Here is a tiny trained network, its code and every weight. The questions are about switching its units off for an input and a class, where a switched-off unit gives its printed mean instead of its output.

import numpy as np


def w(rows, s, z=0):
    codes = np.array(rows[::2]) - 128.0
    scale = np.full(codes.shape[1], s)
    scale[-1] = z or s
    return codes * scale


def f(y):
    return np.maximum(y, 0)


def log_softmax(a):
    a = a - a.max(-1, keepdims=True)
    return a - np.log(np.exp(a).sum(-1, keepdims=True))


def net(x, mask):
    res = np.array(x, float).reshape(1, 7) / 4 @ E
    y = f(res @ A[0][:, :-1].T + A[0][:, -1])
    res = res + np.where(mask, y, B[0][:, -1]) @ B[0][:, :-1]
    return log_softmax(res[-1] @ U[:, :-1].T + U[:, -1])


A, B = {}, {}
E = w([
[176,168,140,172,70,133,134,36],'x0',
[170,125,168,75,118,106,221,45],'x1',
[148,169,84,89,189,113,87,170],'x2',
[88,255,109,154,139,161,71,76],'x3',
[208,53,172,85,107,12,93,117],'x4',
[54,65,76,167,21,121,139,136],'x5',
[213,91,70,202,173,68,189,153],'x6',
],0.0081)
A[0] = w([
[166,144,122,132,152,103,149,133,193],'neuron 1',
[125,137,92,134,172,193,18,117,212],'neuron 2',
[137,166,85,196,159,147,68,161,184],'neuron 3',
[113,113,109,169,103,200,127,199,215],'neuron 4',
[121,163,176,112,125,126,76,175,130],'neuron 5',
[57,67,102,157,136,179,169,154,187],'neuron 6',
[80,146,116,52,133,122,85,169,151],'neuron 7',
[127,144,160,68,123,132,84,148,181],'neuron 8',
[173,139,139,182,101,141,135,91,194],'neuron 9',
[93,96,122,95,134,189,31,175,185],'neuron 10',
[133,151,143,89,153,102,65,155,217],'neuron 11',
[179,136,152,121,125,101,248,90,215],'neuron 12',
[67,120,181,152,34,146,144,117,254],'neuron 13',
[128,114,156,93,69,142,54,75,184],'neuron 14',
[198,120,122,50,125,116,202,100,182],'neuron 15',
],0.012,0.0042)
B[0] = w([
[96,178,200,69,187,119,130,121,188],'neuron 1',
[158,183,154,116,98,187,120,184,225],'neuron 2',
[85,149,151,178,188,144,195,254,222],'neuron 3',
[142,165,35,125,109,77,144,166,220],'neuron 4',
[117,116,128,91,106,180,127,168,176],'neuron 5',
[180,76,100,105,114,82,182,146,221],'neuron 6',
[122,81,88,81,108,144,86,170,198],'neuron 7',
[163,94,148,96,101,222,68,88,186],'neuron 8',
[115,163,187,188,150,143,212,92,192],'neuron 9',
[108,60,162,138,93,131,106,215,222],'neuron 10',
[43,131,174,97,130,145,54,157,200],'neuron 11',
[73,89,116,115,193,190,251,47,251],'neuron 12',
[209,114,81,167,69,118,138,79,238],'neuron 13',
[138,101,190,154,81,182,116,118,205],'neuron 14',
[163,149,139,42,181,141,153,87,234],'neuron 15',
],0.0091,0.012)
U = w([
[68,76,154,80,70,137,2,196,93],'0',
[132,32,42,147,58,62,147,162,93],'1',
[116,150,194,208,19,141,137,6,166],'2',
[38,93,161,188,152,56,78,162,106],'3',
[67,214,155,212,156,138,148,196,252],'4',
[52,134,160,63,232,131,165,61,99],'5',
],0.0088,0.0014)

Each question gives the input, the list of numbers given to net, and the class t.
The units are the neurons (one row each of A and B). Each row of codes is followed by its name. A weight is (code - 128) times the scale printed after its matrix; where a second scale follows, it is the last column's (A, B and U).
mask holds one flag per neuron, in row order. A switched-off neuron (its flag False) gives its mean, the last column of its row in B, instead of its output. The means were averaged over made-up inputs and are rounded, as every weight is.
A unit's drop is (log p(t) with every unit on - log p(t) with that unit switched off) / (log p(t) with every unit on - log p(t) with every unit switched off).
The circuit of an input: a set's keep is (log p(t) with only the set's units on - log p(t) with every unit switched off) / (log p(t) with every unit on - log p(t) with every unit switched off). Starting from the 12 units with the biggest drops (on a tie, the unit counted first), units are removed one at a time, each time the one whose removal leaves the highest keep (on an exact tie, the one counted first), for as long as the keep stays at least 0.8.
units of the circuit, in order: the units of the circuit, biggest drop first
top k neurons: the k neurons with the biggest drops, biggest first
drop of u: that unit's drop, to one decimal
input [0,4,1,4,4,0,-3], class 2: units of the circuit, in order => neuron 14; neuron 3
input [3,-4,-2,-5,1,-3,1], class 5: top 2 neurons => neuron 13; neuron 10
input [-8,3,4,-8,2,-1,-2], class 0: units of the circuit, in order => neuron 7; neuron 11
input [-5,3,-4,6,-7,7,8], class 1: units of the circuit, in order => neuron 6
input [1,8,7,0,-3,2,-8], class 0: units of the circuit, in order => neuron 7; neuron 12
input [5,-3,5,1,0,7,-2], class 1: units of the circuit, in order => neuron 13; neuron 1
input [3,5,8,7,6,8,2], class 2: top 4 neurons => neuron 3; neuron 14; neuron 12; neuron 7
input [6,-8,-8,8,4,-8,-5], class 0: top 2 neurons => neuron 12; neuron 11
input [-4,-3,-8,3,-3,3,8], class 1: drop of neuron 6 => 0.4
input [-2,-3,-3,-4,0,-5,-1], class 0: drop of neuron 12 => 0.2
input [4,2,5,5,1,8,2], class 2: drop of neuron 7 => 0.1
